Below is a small trained network, with its code and all its weights. Each question gives an input and a class and asks what happens when units are switched off, that is, made to give their printed mean instead of their output.

import numpy as np


def w(rows, s, z=0):
    codes = np.array(rows[::2]) - 128.0
    scale = np.full(codes.shape[1], s)
    scale[-1] = z or s
    return codes * scale


def norm(h):
    return h / np.sqrt((h * h).mean(-1, keepdims=True) + 1e-5)


def f(y):
    return y / 2 * (1 + np.tanh(0.7978845608 * (y + 0.044715 * y**3)))


def log_softmax(a):
    a = a - a.max(-1, keepdims=True)
    return a - np.log(np.exp(a).sum(-1, keepdims=True))


def net(x, mask):
    res = np.array(x, float).reshape(1, 6) / 4 @ E
    u = 0
    for l in range(2):
        y = f(norm(res) @ A[l][:, :-1].T + A[l][:, -1])
        res = res + np.where(mask[u : u + 15], y, B[l][:, -1]) @ B[l][:, :-1]
        u += 15
    return log_softmax(norm(res)[-1] @ U[:, :-1].T + U[:, -1])


A, B = {}, {}
E = w([
[115,171,132,145,119,146,94,164,104,180,1,169],'x0',
[52,128,107,137,231,117,207,147,178,96,81,104],'x1',
[101,67,89,125,171,184,46,193,121,123,162,142],'x2',
[135,128,112,191,102,176,172,148,147,175,142,96],'x3',
[148,170,154,135,171,177,120,80,119,136,138,144],'x4',
[79,176,145,236,118,91,127,167,114,72,175,219],'x5',
],0.0052)
A[0] = w([
[117,132,109,74,160,109,86,92,100,31,99,178,21],'0.n0',
[72,144,92,54,106,65,58,103,140,79,105,154,103],'0.n1',
[159,78,129,222,101,220,184,179,145,192,148,89,18],'0.n2',
[112,72,82,120,73,64,121,213,164,134,125,102,64],'0.n3',
[120,93,93,227,105,193,149,128,181,180,109,104,59],'0.n4',
[53,93,109,162,255,142,161,135,203,116,91,110,20],'0.n5',
[118,140,125,109,145,172,69,167,120,173,81,113,141],'0.n6',
[154,65,147,115,174,167,161,115,137,86,185,129,83],'0.n7',
[80,139,105,169,132,151,139,140,88,98,183,227,2],'0.n8',
[158,81,132,131,114,177,40,159,110,117,149,149,13],'0.n9',
[187,176,103,153,209,201,134,64,102,84,131,155,99],'0.n10',
[142,142,153,141,196,213,113,70,92,144,153,151,54],'0.n11',
[75,81,102,116,162,240,111,192,97,150,168,141,48],'0.n12',
[75,64,128,98,173,179,62,205,152,128,154,150,46],'0.n13',
[129,108,134,55,179,93,59,70,108,68,97,174,25],'0.n14',
],0.0056,0.0046)
B[0] = w([
[134,83,144,183,149,194,202,127,103,129,174,130,142],'0.n0',
[157,88,169,149,159,200,218,146,108,140,166,158,186],'0.n1',
[194,107,173,147,180,209,191,72,88,123,165,178,179],'0.n2',
[47,73,233,108,116,152,157,142,177,221,152,148,158],'0.n3',
[125,92,149,175,183,150,174,125,66,121,172,156,164],'0.n4',
[88,134,88,71,76,107,170,1,193,84,72,199,252],'0.n5',
[89,108,116,161,182,145,52,160,109,141,106,136,245],'0.n6',
[144,86,96,183,180,95,88,117,151,164,141,139,175],'0.n7',
[91,138,169,185,136,147,79,157,188,96,140,119,185],'0.n8',
[125,172,108,70,73,113,146,118,102,94,160,149,169],'0.n9',
[88,85,126,87,52,74,168,224,179,217,135,120,192],'0.n10',
[71,58,176,68,57,113,152,195,177,164,141,144,158],'0.n11',
[140,219,153,62,140,100,202,168,70,80,149,97,208],'0.n12',
[146,220,124,36,114,59,164,197,98,78,142,88,207],'0.n13',
[145,89,160,169,178,212,213,124,48,95,170,154,168],'0.n14',
],0.0081,0.0026)
A[1] = w([
[149,95,105,112,36,142,80,106,93,110,139,145,41],'1.n0',
[158,72,90,69,146,197,84,114,122,139,120,51,108],'1.n1',
[135,110,119,124,104,66,145,91,161,60,218,118,129],'1.n2',
[158,148,131,108,41,138,82,146,72,160,148,161,74],'1.n3',
[88,144,121,159,120,142,72,162,76,126,24,200,96],'1.n4',
[96,94,144,179,139,141,104,155,144,14,147,164,81],'1.n5',
[82,51,207,112,95,89,154,147,122,154,143,151,64],'1.n6',
[60,89,229,88,93,128,126,157,174,129,133,106,54],'1.n7',
[146,77,94,144,162,98,69,110,181,117,207,86,43],'1.n8',
[182,213,137,130,103,82,189,133,105,101,92,43,80],'1.n9',
[119,163,138,210,117,112,67,171,207,59,114,153,3],'1.n10',
[121,81,85,71,183,184,110,113,141,91,81,2,93],'1.n11',
[130,144,240,102,111,95,197,163,175,200,109,139,143],'1.n12',
[179,154,130,153,109,150,214,100,94,166,122,110,114],'1.n13',
[172,103,96,129,31,212,71,97,98,101,181,146,59],'1.n14',
],0.0071,0.0045)
B[1] = w([
[61,156,157,147,137,97,209,58,184,132,62,195,150],'1.n0',
[92,188,248,252,54,57,97,119,125,124,221,183,213],'1.n1',
[155,114,53,102,190,172,59,221,89,148,48,102,253],'1.n2',
[36,143,45,59,183,92,241,78,190,81,107,143,200],'1.n3',
[210,28,45,106,212,137,88,137,133,160,170,26,242],'1.n4',
[214,172,238,154,63,107,155,29,72,187,136,108,202],'1.n5',
[103,83,120,100,128,236,133,147,181,172,161,152,170],'1.n6',
[68,135,61,152,25,187,72,97,153,208,161,118,154],'1.n7',
[132,79,31,124,242,135,40,168,52,225,33,84,158],'1.n8',
[83,207,154,39,121,53,89,249,101,66,218,69,157],'1.n9',
[98,166,203,147,36,92,44,96,161,159,131,152,187],'1.n10',
[176,190,198,213,35,86,110,90,117,135,151,186,216],'1.n11',
[85,93,77,88,75,207,51,186,99,128,223,167,240],'1.n12',
[127,123,189,107,174,159,127,154,76,42,123,165,191],'1.n13',
[107,125,94,108,137,104,255,60,206,108,24,110,205],'1.n14',
],0.0067,0.0042)
U = w([
[83,152,84,84,134,63,216,29,207,95,44,154,146],'0',
[124,214,144,48,126,86,99,221,60,61,182,82,164],'1',
[149,176,220,229,58,68,60,69,126,176,155,171,160],'2',
[180,59,182,161,197,204,201,112,53,98,164,179,116],'3',
[190,69,43,146,219,104,35,161,102,198,77,44,131],'4',
[57,75,102,82,62,185,102,171,187,205,188,169,96],'5',
[103,110,129,105,135,164,92,124,140,87,123,120,148],'6',
[184,100,130,160,69,214,67,114,206,6,85,29,7],'7',
],0.013,0.011)

Each question gives the input, the list of numbers given to net, and the class t.
The units are the neurons (one row each of A and B). Each row of codes is followed by its name. A weight is (code - 128) times the scale printed after its matrix; where a second scale follows, it is the last column's (A, B and U).
mask holds one flag per neuron, layer by layer. A switched-off neuron (its flag False) gives its mean, the last column of its row in B, instead of its output. The means were averaged over made-up inputs and are rounded, as every weight is.
A unit's drop is (log p(t) with every unit on - log p(t) with that unit switched off) / (log p(t) with every unit on - log p(t) with every unit switched off).
The circuit of an input: a set's keep is (log p(t) with only the set's units on - log p(t) with every unit switched off) / (log p(t) with every unit on - log p(t) with every unit switched off). Starting from the 12 units with the biggest drops (on a tie, the unit counted first), units are removed one at a time, each time the one whose removal leaves the highest keep (on an exact tie, the one counted first), for as long as the keep stays at least 0.8.
circuit, biggest first: the units of the circuit, biggest drop first
most important unit: the unit with the biggest drop
k most important neurons of layer l: the k neurons of layer l with the biggest drops, biggest first
drop when u is switched off: that unit's drop, to one decimal
input [8,6,2,4,-2,2], class 4: most important unit : 1.n4
input [0,8,5,4,0,8], class 0: 2 most important neurons of layer 0 : [0.n5; 0.n12]
input [-6,5,6,-7,-6,-3], class 3: 2 most important neurons of layer 0 : [0.n1; 0.n14]
input [-7,7,-4,-8,-4,7], class 3: circuit, biggest first : [0.n1; 1.n2; 1.n5; 0.n13]
input [3,2,1,-2,4,-4], class 2: 2 most important neurons of layer 1 : [1.n11; 1.n1]
input [4,7,-4,8,-3,8], class 2: 4 most important neurons of layer 1 : [1.n3; 1.n10; 1.n14; 1.n5]
input [3,-4,8,-4,-8,4], class 1: 3 most important neurons of layer 0 : [0.n13; 0.n12; 0.n9]
input [-2,4,3,-8,-8,-5], class 3: 2 most important neurons of layer 0 : [0.n14; 0.n1]
input [-2,0,4,-5,-3,4], class 3: 3 most important neurons of layer 0 : [0.n1; 0.n0; 0.n14]
input [-7,2,-8,6,8,-8], class 1: 2 most important neurons of layer 1 : [1.n9; 1.n13]
input [-6,1,6,-7,1,0], class 3: 3 most important neurons of layer 0 : [0.n14; 0.n0; 0.n1]
input [5,-5,2,4,-2,4], class 0: 2 most important neurons of layer 1 : [1.n3; 1.n14]
input [4,-1,-5,7,5,-6], class 3: 2 most important neurons of layer 1 : [1.n13; 1.n10]
input [-4,0,8,-1,3,6], class 1: circuit, biggest first : [0.n13]
input [6,6,3,0,8,4], class 5: 2 most important neurons of layer 0 : [0.n10; 0.n11]
input [-1,5,4,5,-4,-5], class 0: 2 most important neurons of layer 0 : [0.n5; 0.n1]
input [5,-1,5,1,7,5], class 5: 2 most important neurons of layer 0 : [0.n11; 0.n10]
input [2,8,3,4,-4,-1], class 0: drop when 0.n5 is switched off : 1.9
input [4,8,8,-3,-1,-3], class 0: drop when 0.n5 is switched off : 2.6
input [-6,-3,6,-2,7,-8], class 2: circuit, biggest first : [1.n1]
input [-5,5,8,-1,1,-6], class 1: drop when 0.n13 is switched off : 1.7
input [8,-6,4,-2,-5,3], class 4: drop when 1.n4 is switched off : 2.6
